Where the symbols take the units:
from | lu ki ge fe za pu
PC | ZN JZ NC CC ZM SN
HB | SC - - CM - HQ
SG | - DR - - ZQ ZG
GZ | DD NC JZ DM JH LB
PP | - SC - ZQ - MP
ZG | JJ ZM JH MM JZ SG
BD | MP HQ - RG - -
ZQ | ZP SN LB PP SG JZ
CP | NB - CM - - TD
MM | - PZ - ZG MP -
CM | SN ZP CP HB JN ZN
DR | JN SG LF TR SN ZM
JH | - GL ZG - GZ -
FL | PZ - - ZT HQ -
SC | HB PP DH SN TR CC
ZT | ZM JJ TB FL ZN JN
JB | - - PZ GL PJ -
PZ | FL MM JB ZM CC TR
JN | DR - - - CM ZT
JZ | RG PC GZ MP ZG ZQ
DH | - - SC NB - PJ
LB | - NB ZQ - - GZ
TR | - - - DR SC PZ
ZM | ZT ZG GL PZ PC DR
MP | BD CC DM JZ MM PP
DM | - PJ MP GZ - -
JJ | ZG ZT - - RG -
ZN | PC RG TD HQ ZT CM
NB | CP LB SN DH LF NC
GL | TB JH ZM JB NC LF
DD | GZ TD RG - - -
NC | TD GZ PC PJ GL NB
TB | GL - ZT - TD -
PJ | MH DM CC NC JB DH
ZP | ZQ CM - - - RG
MH | PJ - HQ TD - -
TD | NC DD ZN MH TB CP
RG | JZ ZN DD BD JJ ZP
LF | - - DR - NB GL
HQ | CC BD MH ZN FL HB
SN | CM ZQ NB SC DR PC
CC | HQ MP PJ PC PZ SC

In the rows, zero is written as 65.

The rows follow the links: the fewer symbols apart two units are, the more alike their rows tend to be.

Unit, then a row for it; each showing differs a little:
DR [  76   62   71   85   57   58   64   49   41   73   65   52   48   73   79   91   52   27   71   61   53   73   86   64   53   38   48   81   73   74   55   60   59   55   55   76   51   79   77  119   98   51   74   53   57   66   59   79   86   60   71   85   87   58   88   83   67   65   76   80   80   70   70]
JJ [  72   70   58   62   82   66   78   75   56   54   84   62   67   70   84   60   63   24   84   94   57   62   69   52   72   49   80   49   72   57   68   59   99   42   49   73   49   67   65   48   73   96   71   34   66   82   55   97   43   91   72   41   62   90   73   76   78   36   55   65   75   63   76]
RG [  68   63   78   63   82   64   73   66   55   61   81   58   76   63   72   72   63   52   71   76   38   58   60   56   67   45   98   47   73   59   64   69   93   65   75   83   43   61   54   24   46  100   66   45   67   76   71   72   44   98   67   52   41   97   54   60   58   42   57   42   52   65   66]
ZG [  69   45   77   70   59   66   97   44   61   54   55   60   52   72   93   70   78   27   74   97   46   57   84   65   73   48   45   77   77   61   88   61   75   51   56   51   44   78   63   76   79   72   68   62   63   76   50   86   56   72   70   80   80   76   87   76   52   51   34   61   82   28   65]
GL [  57   93   50   84   60   50   53   63   71   58   56   59   59   61   63   62   98   61   66   74   74   45   83   55   76   76   54   68   84   54   48   66   54   47   58   50   87   93   59  112   51   38   60   65   64   78   55   69   79   48   66   68   90   45   63   64   70   82   23   72   70   45   80]
MP [  69   32   78   44   56   77   91   57   87   61   51   76   65   77   76   54   53   88   49   64   57   69   48   86   72   73   37   74   53   59  106   71   48   82   71   60   55   43   74   35   64   78   51  101   76   42   52   60   48   73   61   79   55   79   75   60   33   58   84   50   80   36   53]
MH [  58   94   49   42   82   64   40   90   91   64   62   67   84   55   42   42   75   99   57   65   96   64   31   68   70   96   71   42   50   61   62   59   68   69   69   62   94   54   64   36   40   53   51   74   73   60   71   52   55   57   65   46   52   50   50   50   77   68   74   67   56   78   72]
LF [  60   90   46   88   45   58   56   59   60   76   60   59   58   64   50   74   74   62   77   58   84   57   89   60   59   70   56   85   81   61   45   63   48   49   56   51   74   91   58  118   69   36   76   64   53   66   72   66   91   38   63   69   93   39   70   70   75   87   40   83   66   86   63]
SN [  62   50   90   92   63   62   71   46   37   77   60   59   62   77   67  108   47   62   64   45   29   63   94   70   53   46   76   90   58   78   48   74   48   81   79   89   49   68   65   84   79   59   73   63   65   63   63   45   79   63   59   95   72   73   55   69   50   77   75   59   55   72   50]
BD [  73   48   64   41   78   77   79   74   73   57   73   76   81   65   70   46   53   73   59   74   73   79   34   68   73   64   69   44   44   63   84   62   82   72   67   68   58   43   69    5   65   99   54   73   69   57   72   70   38   86   65   40   30   91   58   62   69   37   96   57   72   62   66]
JB [  66   81   40   54   53   65   51   66   90   60   50   75   61   66   58   39   82   82   57   61   97   58   52   78   80   93   36   63   73   68   84   59   47   61   50   40   95   66   72   83   64   28   59   83   60   65   50   66   68   51   71   62   82   37   73   63   72   75   61   83   84   51   75]

Each walk starts at a row. The symbols on each line, taken left to right, move it on to the next unit.
Each answer is a row, close to the row of the unit it stands for.
new walk
[  63   32  101   71   54   69   91   48   58   55   55   60   56   76   84   78   73   57   62   86   27   53   83   66   68   60   68   84   76   57   83   65   65   75   80   71   42   61   57   50   51   84   67   69   81   68   59   58   54   77   57   86   70   96   58   59   37   57   40   32   66   30   44]
za ki ki fe -> [  75   38   62   47   58   76   87   61   81   56   56   71   64   81   87   44   71   58   62   89   75   72   45   79   80   61   19   79   66   73  114   61   57   59   45   42   52   59   74   56   82   64   52   86   62   50   49   87   46   76   67   65   71   62   87   82   56   53   72   70   93   38   68]
fe ge -> [  51   71   54   74   46   57   70   49   73   57   62   64   56   63   62   46  108   61   86   92   78   40   86   56   72   67   54   59   90   51   69   72   68   43   47   41   63   86   53   93   48   50   70   72   64   64   58   74   69   52   59   63   88   54   68   54   58   75    6   67   76   49   59]
new walk
[  56   99   53   60   89   54   35   81   68   58   79   56   76   53   44   56   73   81   70   56   62   50   56   50   67   73  107   39   79   51   37   63   71   59   79   73   94   71   57   53   24   64   64   42   68   85   64   52   62   66   69   56   50   66   41   50   80   72   40   50   44   76   70]
za za za -> [  66  109   38   63   83   55   44   85   67   56   72   62   63   56   53   47   88   48   74   69   80   61   68   44   69   67   82   42   79   55   42   60   90   33   55   62   85   84   59   77   53   56   60   38   67   87   66   69   57   64   74   40   72   60   63   55   97   68   35   73   59   72   84]
ge pu -> [  74   79   58   75   86   53   58   76   41   69   87   52   64   60   66   83   49   33   75   65   61   76   64   51   62   48   79   59   71   73   42   60   92   45   61   89   51   70   70   70   91   81   82   26   63   77   74   93   73   77   67   56   63   60   71   77  100   47   78   85   65   92   77]
new walk
[  75   79   56   44   84   65   64   92   75   61   79   77   69   67   73   45   45   43   58   68   79   86   27   62   72   76   63   47   63   74   77   54   78   58   57   70   78   60   79   45   95   74   54   49   66   72   62   96   48   82   81   49   54   59   84   79   84   45   99   89   82   60   90]
fe za fe -> [  66   59   67   43   81   68   50   97   66   52   75   81   71   74   68   49   49   64   52   48   63   82   16   66   73   77   72   42   52   71   73   61   74   75   74   83   82   49   76   27   69   79   53   61   70   71   64   72   47   90   70   57   42   70   65   69   81   48  106   69   59   65   83]
za fe za -> [  75   68   81   66   84   63   56   87   44   62   75   57   73   62   65   71   49   49   56   52   34   66   60   51   73   69  104   54   67   60   35   63   88   59   82   92   65   69   63   34   56   86   54   28   84   82   67   67   50   89   76   63   44   92   52   65   59   54   74   52   56   63   79]
new walk
[  72   61   64   47   70   68   75   65   70   55   52   82   55   80   72   53   59   60   40   60   65   81   38   67   78   79   23   75   65   72   97   64   51   62   53   55   83   59   83   76   99   41   49   72   66   67   40   81   55   70   81   84   76   53   85   87   64   63   91   89   93   40   83]
ki za ge -> [  60   54   57   43   50   71   67   66   96   61   48   76   66   60   58   38   81  105   64   74   87   53   58   75   72   81   41   64   56   53   83   66   51   81   59   37   76   63   57   61   41   54   57  103   60   52   64   48   66   50   53   57   61   56   59   47   44   84   45   58   72   61   47]
fe lu lu -> [  55   60   68   70   53   51   60   53   81   61   57   65   65   61   57   67  100   92   70   85   62   39   84   60   71   65   70   72   75   44   69   77   50   70   73   51   64   83   46   68   29   66   68   82   66   59   71   46   62   55   56   66   60   73   46   42   42   81   11   31   51   45   44]
new walk
[  74   40   79   50   62   68   74   76   72   62   49   78   61   78   72   56   52   84   33   45   51   76   39   81   74   92   39   76   53   75   92   74   43   87   72   70   74   54   72   53   73   51   45   92   72   61   50   52   60   70   70   86   63   69   71   76   48   66  102   59   77   35   70]
fe ge -> [  63   75   67   76   61   55   44   59   76   55   57   62   60   68   48   62   92   91   63   58   52   42   84   61   70   89   70   72   74   55   45   72   44   72   75   61   90   92   55   90   23   36   66   70   77   72   65   41   81   45   64   82   76   66   39   49   50   93   30   39   53   41   57]
za za ge -> [  75   45  103   74   67   56   64   60   52   56   51   63   54   80   73   80   63   53   46   57   17   63   73   67   76   67   75   81   74   65   60   73   55   81   82   83   59   73   62   70   66   55   56   58   89   81   51   44   63   74   78  103   66   81   50   66   34   66   68   32   63   21   59]
new walk
[  56   96   50   85   79   61   41   84   53   79   84   51   71   48   43   73   68   78   82   54   73   58   83   53   52   62   95   53   66   62   27   67   77   61   70   76   72   67   60   65   45   67   74   46   56   67   90   52   85   52   60   49   55   56   46   47   87   72   54   69   41  107   61]
ge ki lu lu -> [  63   65   73   72   68   71   76   55   45   76   77   45   77   53   63   86   45   60   81   69   62   64   73   57   45   35  103   58   58   65   46   69   82   64   69   85   35   53   61   33   66  108   78   51   59   61   89   64   62   73   57   43   49   86   63   64   70   50   71   55   49  100   48]
pu ki za -> [  79   89   65   66   92   59   62   80   49   56   81   58   65   70   77   66   59   22   59   74   48   67   59   50   68   57   81   55   77   64   47   59   90   40   58   77   68   74   76   65   79   84   62   16   65   93   50   91   50   79   83   48   59   73   68   74   83   42   66   67   68   63   91]
new walk
[  52   79   64   76   51   52   43   56   62   86   56   63   59   54   47   84   69   90   74   49   68   54   88   63   50   64   80   85   70   65   43   69   43   72   75   63   74   76   59   97   48   42   81   74   61   60   75   38   91   32   54   75   80   53   52   48   61   94   46   61   51   83   50]
pu pu fe -> [  56   58   50   61   47   61   54   61   79   74   55   78   71   53   45   58   67  109   67   42   93   64   65   81   58   77   45   69   57   70   69   69   40   80   74   60   87   60   67   75   63   34   65  100   52   39   80   48   88   42   59   61   76   36   58   56   62   87   81   78   64   81   62]
ge za -> [  67   55   60   62   54   73   73   64   58   69   60   74   52   73   76   69   48   55   56   57   75   84   52   77   59   72   24   85   60   88   79   61   46   63   52   61   66   56   72   80  108   49   69   74   60   57   61   79   74   56   68   74   77   43   94   83   73   63  104  101   82   69   72]
